Look-ups in named tables: a row name and a column name give one cell, copied from the table.

Table Kemib
fields: Fevu, Gez, Biba, Depe, Gake, Notovat, Baz, Bopoz, Safiv
Laban: [54.89, 46.03, -23.60, -35.41, -5.47, -76.26, -51.58, 1.64, -45.38]
Zolalaz: [-15.92, 35.71, 22.82, 33.48, -38.26, 40.81, 13.34, 1.85, 35.80]
Suvufog: [28.38, -6.51, 0.10, 25.23, -45.09, -34.99, -1.73, 11.00, -38.22]
Zivege: [-55.88, 29.94, 62.06, 27.46, -15.40, -11.80, 21.12, -12.27, 7.76]
Gige: [-83.90, 6.49, 57.99, 12.10, -23.92, 19.29, -8.08, -34.70, 11.04]
Nuzake: [-23.90, 7.15, -48.21, -40.04, 37.20, -33.12, -27.09, 2.28, -11.21]
Lek: [-70.63, 6.37, 63.16, 10.19, -28.47, 19.58, -0.96, -18.97, 15.23]

Safiv of Suvufog = -38.22
Notovat of Suvufog = -34.99
Gez of Zivege = 29.94
Biba of Laban = -23.60
Biba of Zolalaz = 22.82
Gez of Gige = 6.49
Notovat of Gige = 19.29
Fevu of Laban = 54.89

Goneg:
       Naz  Kul  Ven  Bupare  Rup
Tupob   18   15   41     221  113
Zerev  191   40   12      19  137
Surug   14  103  225      43   11
Fim     15   18   46     219   94
Rumil   21   64  231      65   13
Zokik   33  212  121      21    9
Lud     12   57  230      89   16

Kul of Fim: 18
Kul of Surug: 103
Ven of Rumil: 231
Ven of Lud: 230
Naz of Zerev: 191
Bupare of Fim: 219
Kul of Zokik: 212
Naz of Surug: 14
Bupare of Surug: 43
Which row has the largest Ven? Rumil

Pizene =
,Nevigug,Sus,Tem
Nafum,-57.8,0.6,-33.2
Rasus,-6.5,-7.1,-12.9
Bafu,16.1,-14.2,17.9
Fotan,-59.2,-38.8,-17.6
Mazizel,4.8,-10.8,47.1
Kis,-78.7,-16.7,-5.5
Mam,-4.6,7.7,-18.2
Nonadiz,-5.5,70.8,-18.2
Pizepek,-26.3,-6.6,-6.9
Dak,-17.5,18.8,2.7
Det,16.2,44.4,-98.2

What is the Sus of Dak in Pizene?
18.8
What is the Tem of Mam in Pizene?
-18.2
What is the Nevigug of Dak in Pizene?
-17.5
What is the Tem of Nafum in Pizene?
-33.2
What is the Tem of Dak in Pizene?
2.7
What is the Sus of Det in Pizene?
44.4
What is the Sus of Fotan in Pizene?
-38.8
What is the Nevigug of Kis in Pizene?
-78.7
What is the Nevigug of Pizepek in Pizene?
-26.3
What is the Tem of Bafu in Pizene?
17.9
What is the Tem of Kis in Pizene?
-5.5
What is the Tem of Det in Pizene?
-98.2
What is the Tem of Mazizel in Pizene?
47.1

Table Ruver
fields: Fisa, Nipiri, Butez
Vop: [0.4, 0.9, 0.5]
Sis: [0.4, 0.2, 0.0]
Viz: [0.5, 0.3, 0.2]

Fisa of Viz: 0.5
Butez of Sis: 0.0
Nipiri of Vop: 0.9
Nipiri of Viz: 0.3
Fisa of Vop: 0.4
Butez of Viz: 0.2
Row with the largest Fisa: Viz

Table Morike
columns: Zovu, Nofo, Salu, Rom, Buvuso, Dimuno, Rulaf, Mes
Reboz: [704, 728, 566, 625, 114, 628, 113, 111]
Kovek: [487, 378, 651, 600, 826, 488, 356, 401]
Karomu: [651, 273, 863, 550, 469, 463, 346, 663]
Gufup: [542, 620, 513, 117, 764, 326, 199, 246]
Kaza: [139, 329, 710, 746, 130, 251, 563, 212]
Labo: [365, 165, 404, 877, 114, 613, 161, 599]
Rer: [192, 827, 550, 856, 838, 581, 827, 632]
Sug: [638, 767, 520, 447, 462, 777, 794, 861]
Morum: [373, 573, 347, 582, 182, 512, 855, 308]
Vosenuv: [220, 881, 836, 585, 164, 614, 634, 495]
Giz: [654, 285, 571, 238, 560, 778, 383, 249]
Miz: [646, 753, 352, 622, 606, 626, 625, 261]
Sim: [351, 287, 182, 268, 566, 752, 501, 708]
Demiti: [436, 563, 415, 794, 451, 744, 164, 751]

Nofo of Vosenuv = 881
Rom of Morum = 582
Rulaf of Gufup = 199
Mes of Morum = 308
Salu of Labo = 404
Nofo of Kovek = 378
Dimuno of Giz = 778
Mes of Labo = 599

